Below is a small trained network, with its code and all its weights. Each question gives an input and a target symbol and asks what happens when units are switched off, that is, made to give their printed mean instead of their output.

import numpy as np


def w(rows, s, z=0):
    codes = np.array(rows[::2]) - 128.0
    scale = np.full(codes.shape[1], s)
    scale[-1] = z or s
    return codes * scale


def f(y):
    return y / 2 * (1 + np.tanh(0.7978845608 * (y + 0.044715 * y**3)))


def softmax(a):
    e = np.exp(a - a.max(-1, keepdims=True))
    return e / e.sum(-1, keepdims=True)


def log_softmax(a):
    a = a - a.max(-1, keepdims=True)
    return a - np.log(np.exp(a).sum(-1, keepdims=True))


def net(x, mask):
    ids = ['βγηθλπφψ'.index(c) for c in x.split()]
    T = len(ids)
    res = E[ids] + P[:T]
    q, k, v = (res @ M[0].T for M in (Q, K, V))
    z = softmax(np.where(np.tri(T) > 0, q @ k.T / 4**0.5, -1e9)) @ v
    res = res + np.where(mask[0], z, O[0][:, -1]) @ O[0][:, :-1]
    y = f(res @ A[0][:, :-1].T + A[0][:, -1])
    res = res + np.where(mask[1:13], y, B[0][:, -1]) @ B[0][:, :-1]
    return log_softmax(res[-1] @ U[:, :-1].T + U[:, -1])


Q, K, V, O, A, B = {}, {}, {}, {}, {}, {}
E = w([
[34,219,67,79,72],'β',
[52,102,186,19,223],'γ',
[168,112,127,152,167],'η',
[86,254,191,15,155],'θ',
[213,7,255,91,187],'λ',
[178,132,29,187,33],'π',
[219,218,180,99,101],'φ',
[75,33,42,147,91],'ψ',
],0.0065)
P = w([
[108,158,140,130,112],'0',
[154,103,116,56,108],'1',
[178,60,91,27,112],'2',
[110,141,134,161,135],'3',
[96,175,165,255,159],'4',
[154,117,136,144,127],'5',
[149,112,78,66,102],'6',
],0.0091)
Q[0] = w([
[55,148,112,227,184],'H0',
[159,85,78,2,71],'H0',
[79,148,147,240,169],'H0',
[123,89,72,40,72],'H0',
],0.0083)
K[0] = w([
[201,102,133,21,99],'H0',
[91,165,194,255,164],'H0',
[201,75,99,17,106],'H0',
[109,187,246,234,178],'H0',
],0.0082)
V[0] = w([
[240,170,157,150,89],'H0',
[61,12,60,149,138],'H0',
[52,223,22,161,1],'H0',
[27,241,165,61,210],'H0',
],0.0074)
O[0] = w([
[238,209,85,126,205,142],'H0',
[62,8,43,49,33,83],'H0',
[16,90,66,215,202,4],'H0',
[68,178,255,236,109,161],'H0',
],0.0078,0.0035)
A[0] = w([
[39,57,65,174,187,255],'N0',
[208,23,148,120,132,192],'N1',
[140,242,193,96,243,138],'N2',
[153,199,46,138,204,184],'N3',
[209,135,120,49,125,162],'N4',
[171,183,155,75,185,187],'N5',
[173,121,93,120,227,218],'N6',
[53,86,186,246,200,152],'N7',
[59,118,197,83,33,169],'N8',
[162,254,197,198,214,146],'N9',
[104,108,113,160,226,164],'N10',
[63,20,62,63,32,117],'N11',
],0.0053,0.004)
B[0] = w([
[2,137,78,66,157,180],'N0',
[85,175,112,49,129,239],'N1',
[214,83,135,174,140,236],'N2',
[123,122,38,173,149,164],'N3',
[160,194,132,76,158,254],'N4',
[183,119,114,110,123,248],'N5',
[162,160,45,120,187,199],'N6',
[90,203,213,138,145,175],'N7',
[146,36,188,145,49,194],'N8',
[163,71,158,191,153,238],'N9',
[90,219,97,181,208,142],'N10',
[163,3,129,145,132,157],'N11',
],0.0056,0.0046)
U = w([
[42,206,133,128,156,181],'β',
[110,77,209,159,4,135],'γ',
[116,140,110,150,136,5],'η',
[130,128,176,206,147,9],'θ',
[188,146,130,54,111,186],'λ',
[98,165,15,123,183,201],'π',
[197,142,84,190,198,96],'φ',
[97,34,80,122,107,174],'ψ',
],0.0049,0.0024)

Each question gives the input, a string of symbols that net reads in full, and the target symbol t.
The units are the heads (4 rows each of Q, K, V and O) and the neurons (one row each of A and B). Each row of codes is followed by its name. A weight is (code - 128) times the scale printed after its matrix; where a second scale follows, it is the last column's (O, A, B and U).
mask holds one flag per unit, heads first, then neurons. A switched-off unit (its flag False) gives its mean, the last column of its rows in O or B, instead of its output. The means were averaged over made-up inputs and are rounded, as every weight is.
A unit's drop is (log p(t) with every unit on - log p(t) with that unit switched off) / (log p(t) with every unit on - log p(t) with every unit switched off).
The circuit of an input: a set's keep is (log p(t) with only the set's units on - log p(t) with every unit switched off) / (log p(t) with every unit on - log p(t) with every unit switched off). Starting from the 12 units with the biggest drops (on a tie, the unit counted first), units are removed one at a time, each time the one whose removal leaves the highest keep (on an exact tie, the one counted first), for as long as the keep stays at least 0.8.
units of the circuit, in order: the units of the circuit, biggest drop first
unit that matters most: the unit with the biggest drop
top k neurons: the k neurons with the biggest drops, biggest first
drop of u: that unit's drop, to one decimal
input φ ψ γ, target φ: unit that matters most	H0
input λ φ ψ λ β, target ψ: units of the circuit, in order	[H0; N11]
input β γ γ, target β: units of the circuit, in order	[H0; N7; N0]
input θ γ λ, target θ: units of the circuit, in order	[H0; N9]
input γ λ φ, target γ: units of the circuit, in order	[H0; N8]
input π λ λ λ β λ β, target β: units of the circuit, in order	[H0; N0; N7]
input π γ γ β, target γ: units of the circuit, in order	[H0; N8; N6]
input β φ λ, target β: top 2 neurons	[N7; N0]
input λ λ φ γ η, target φ: drop of H0	0.8
input ψ λ λ ψ β, target λ: drop of N8	0.0
input φ θ γ ψ π λ θ, target π: drop of H0	1.2
input π γ γ η ψ γ γ, target ψ: drop of N11	0.3
